Below is a small trained network, with its code and all its weights. Each question gives an input and a class and asks what happens when units are switched off, that is, made to give their printed mean instead of their output.

import numpy as np


def w(rows, s, z=0):
    codes = np.array(rows[::2]) - 128.0
    scale = np.full(codes.shape[1], s)
    scale[-1] = z or s
    return codes * scale


def f(y):
    return y / 2 * (1 + np.tanh(0.7978845608 * (y + 0.044715 * y**3)))


def log_softmax(a):
    a = a - a.max(-1, keepdims=True)
    return a - np.log(np.exp(a).sum(-1, keepdims=True))


def net(x, mask):
    res = np.array(x, float).reshape(1, 8) / 4 @ E
    y = f(res @ A[0][:, :-1].T + A[0][:, -1])
    res = res + np.where(mask, y, B[0][:, -1]) @ B[0][:, :-1]
    return log_softmax(res[-1] @ U[:, :-1].T + U[:, -1])


A, B = {}, {}
E = w([
[163,130,26,66,182,99],'x0',
[181,124,41,213,64,148],'x1',
[96,1,113,149,160,175],'x2',
[129,128,129,128,128,128],'x3',
[126,130,129,129,129,127],'x4',
[109,82,125,164,127,12],'x5',
[16,128,71,95,39,126],'x6',
[125,130,127,130,131,127],'x7',
],0.0068)
A[0] = w([
[130,174,168,151,105,120,150],'neuron 1',
[121,80,139,153,110,52,66],'neuron 2',
[109,121,170,65,146,115,62],'neuron 3',
[119,119,76,122,181,64,116],'neuron 4',
[163,163,155,180,219,174,79],'neuron 5',
[120,46,124,125,143,151,70],'neuron 6',
[138,140,8,38,198,118,33],'neuron 7',
[129,115,163,2,159,117,137],'neuron 8',
[86,119,179,67,167,81,69],'neuron 9',
[118,153,95,142,184,133,202],'neuron 10',
[77,181,115,83,34,92,140],'neuron 11',
[69,154,165,91,186,135,124],'neuron 12',
[60,128,112,91,88,137,66],'neuron 13',
[44,131,80,41,102,139,82],'neuron 14',
[150,145,133,160,210,127,45],'neuron 15',
[122,80,152,147,100,52,79],'neuron 16',
[80,127,207,184,126,133,148],'neuron 17',
[109,122,198,175,73,129,126],'neuron 18',
[77,108,119,103,72,124,203],'neuron 19',
[191,122,71,196,63,145,27],'neuron 20',
[94,136,184,206,95,152,108],'neuron 21',
[183,130,28,194,80,109,101],'neuron 22',
[128,96,129,140,125,65,54],'neuron 23',
[97,44,103,116,169,162,109],'neuron 24',
[109,142,121,122,117,126,34],'neuron 25',
[117,146,109,96,140,231,107],'neuron 26',
[138,96,182,49,121,120,37],'neuron 27',
[154,132,127,69,107,210,62],'neuron 28',
[174,138,168,158,205,104,135],'neuron 29',
[114,173,124,100,146,212,47],'neuron 30',
[85,15,148,158,140,190,109],'neuron 31',
[90,104,185,40,146,114,64],'neuron 32',
[121,30,111,119,145,178,63],'neuron 33',
[136,147,119,97,123,231,79],'neuron 34',
[41,137,76,140,105,140,89],'neuron 35',
[48,110,104,107,95,132,76],'neuron 36',
[90,116,106,153,213,168,114],'neuron 37',
[97,108,195,60,158,88,52],'neuron 38',
[119,104,118,131,118,3,97],'neuron 39',
[149,238,133,134,127,141,217],'neuron 40',
[143,110,112,92,105,129,254],'neuron 41',
[102,126,122,107,71,126,46],'neuron 42',
[108,107,126,171,148,46,84],'neuron 43',
[157,208,145,120,108,74,47],'neuron 44',
[94,125,162,90,165,103,52],'neuron 45',
[97,124,240,182,71,155,30],'neuron 46',
],0.0089,0.0073)
B[0] = w([
[114,108,97,87,124,105,168],'neuron 1',
[85,198,173,190,194,228,140],'neuron 2',
[183,166,82,188,67,149,141],'neuron 3',
[90,133,117,92,171,224,165],'neuron 4',
[185,108,177,164,153,117,176],'neuron 5',
[136,230,158,80,70,93,145],'neuron 6',
[168,200,40,40,169,228,181],'neuron 7',
[129,99,53,169,95,111,224],'neuron 8',
[135,138,98,199,49,133,173],'neuron 9',
[105,73,105,102,129,132,204],'neuron 10',
[169,113,177,127,151,79,207],'neuron 11',
[116,115,88,189,61,139,189],'neuron 12',
[224,137,151,152,176,128,149],'neuron 13',
[206,124,151,146,185,96,182],'neuron 14',
[222,163,143,107,120,121,136],'neuron 15',
[58,197,166,157,199,192,146],'neuron 16',
[119,81,74,79,129,158,209],'neuron 17',
[123,122,72,74,161,156,184],'neuron 18',
[150,83,148,136,173,96,225],'neuron 19',
[179,148,93,218,46,156,156],'neuron 20',
[135,110,52,71,132,202,177],'neuron 21',
[135,109,74,183,58,129,192],'neuron 22',
[90,232,186,161,152,221,122],'neuron 23',
[111,181,150,85,95,58,181],'neuron 24',
[241,247,118,130,81,192,102],'neuron 25',
[38,127,167,173,169,156,171],'neuron 26',
[194,177,90,195,72,184,127],'neuron 27',
[44,188,193,190,187,166,139],'neuron 28',
[180,82,187,132,169,103,216],'neuron 29',
[48,203,171,193,167,180,138],'neuron 30',
[130,166,165,74,63,41,224],'neuron 31',
[146,106,59,218,53,136,170],'neuron 32',
[105,225,176,85,38,66,160],'neuron 33',
[34,155,189,224,168,176,156],'neuron 34',
[222,116,153,171,145,122,161],'neuron 35',
[207,107,161,137,176,137,159],'neuron 36',
[134,128,125,106,111,104,153],'neuron 37',
[162,126,95,179,59,148,167],'neuron 38',
[28,174,172,148,177,172,175],'neuron 39',
[48,118,151,114,107,49,254],'neuron 40',
[72,61,132,123,171,94,255],'neuron 41',
[255,229,144,129,133,175,120],'neuron 42',
[67,176,200,177,198,180,149],'neuron 43',
[149,219,165,61,78,88,147],'neuron 44',
[143,176,80,185,69,194,135],'neuron 45',
[187,184,59,19,195,221,172],'neuron 46',
],0.009,0.0058)
U = w([
[41,173,189,186,182,169,86],'0',
[161,120,61,207,36,136,84],'1',
[161,169,28,11,178,188,87],'2',
[100,76,121,120,148,71,243],'3',
[124,229,165,57,75,15,75],'4',
[241,92,188,153,194,87,49],'5',
[83,57,119,122,143,83,190],'6',
[82,55,116,118,152,77,172],'7',
],0.011)

Each question gives the input, the list of numbers given to net, and the class t.
The units are the neurons (one row each of A and B). Each row of codes is followed by its name. A weight is (code - 128) times the scale printed after its matrix; where a second scale follows, it is the last column's (A, B and U).
mask holds one flag per neuron, in row order. A switched-off neuron (its flag False) gives its mean, the last column of its row in B, instead of its output. The means were averaged over made-up inputs and are rounded, as every weight is.
A unit's drop is (log p(t) with every unit on - log p(t) with that unit switched off) / (log p(t) with every unit on - log p(t) with every unit switched off).
The circuit of an input: a set's keep is (log p(t) with only the set's units on - log p(t) with every unit switched off) / (log p(t) with every unit on - log p(t) with every unit switched off). Starting from the 12 units with the biggest drops (on a tie, the unit counted first), units are removed one at a time, each time the one whose removal leaves the highest keep (on an exact tie, the one counted first), for as long as the keep stays at least 0.8.
circuit, biggest first: the units of the circuit, biggest drop first
most important unit: the unit with the biggest drop
top k neurons: the k neurons with the biggest drops, biggest first
drop of u: that unit's drop, to one decimal
input [6,2,3,-3,2,-5,8,0], class 5: top neuron	(neuron 14)
input [2,-8,3,-2,2,8,-6,-8], class 0: top 2 neurons	(neuron 39; neuron 43)
input [-8,6,-5,-8,-7,7,2,4], class 2: circuit, biggest first	(neuron 46; neuron 21; neuron 18)
input [-7,-3,-4,1,-7,1,-5,-7], class 2: circuit, biggest first	(neuron 46; neuron 21)
input [-3,0,-7,2,-3,-7,-5,-1], class 0: circuit, biggest first	(neuron 34; neuron 30)
input [4,-7,-3,5,-1,7,-3,-1], class 0: top 3 neurons	(neuron 39; neuron 43; neuron 4)
input [-4,4,7,0,6,4,2,0], class 4: top 4 neurons	(neuron 31; neuron 33; neuron 6; neuron 24)
input [2,5,-8,-1,5,-6,-2,4], class 4: top 2 neurons	(neuron 44; neuron 40)
input [7,-5,2,7,6,7,-6,6], class 0: circuit, biggest first	(neuron 39; neuron 43; neuron 4)
input [1,8,5,2,3,-8,-2,-3], class 0: top 2 neurons	(neuron 34; neuron 26)
input [2,6,-7,2,-6,-3,-4,-1], class 4: top 3 neurons	(neuron 40; neuron 44; neuron 8)
input [6,-1,2,-2,2,4,-7,3], class 5: top 2 neurons	(neuron 29; neuron 15)
input [-7,-7,8,-7,5,-5,-5,-2], class 4: top 4 neurons	(neuron 31; neuron 33; neuron 24; neuron 6)
input [7,2,-8,3,2,-7,-3,-8], class 4: circuit, biggest first	(neuron 40)
input [5,4,-8,4,-8,4,-8,-4], class 4: top 3 neurons	(neuron 44; neuron 40; neuron 19)
input [-4,-2,7,0,-6,-4,7,-2], class 4: top 3 neurons	(neuron 31; neuron 33; neuron 24)
input [6,-5,6,2,-5,0,-8,-5], class 5: top 2 neurons	(neuron 29; neuron 5)
input [8,-4,6,-7,-1,4,-6,3], class 2: top 2 neurons	(neuron 7; neuron 4)
input [-7,5,-1,-6,2,3,6,-1], class 2: top 3 neurons	(neuron 46; neuron 21; neuron 18)
input [5,-8,-6,0,-8,-7,0,-5], class 1: most important unit	neuron 8
input [-7,3,6,0,3,-3,1,-5], class 2: drop of neuron 21	0.2
input [-4,-5,-5,1,7,-3,8,-1], class 5: drop of neuron 11	0.1
input [4,-2,-1,-6,4,-6,-3,6], class 0: drop of neuron 40	-0.1
input [-7,-5,-6,3,0,-4,0,-3], class 2: drop of neuron 46	0.8
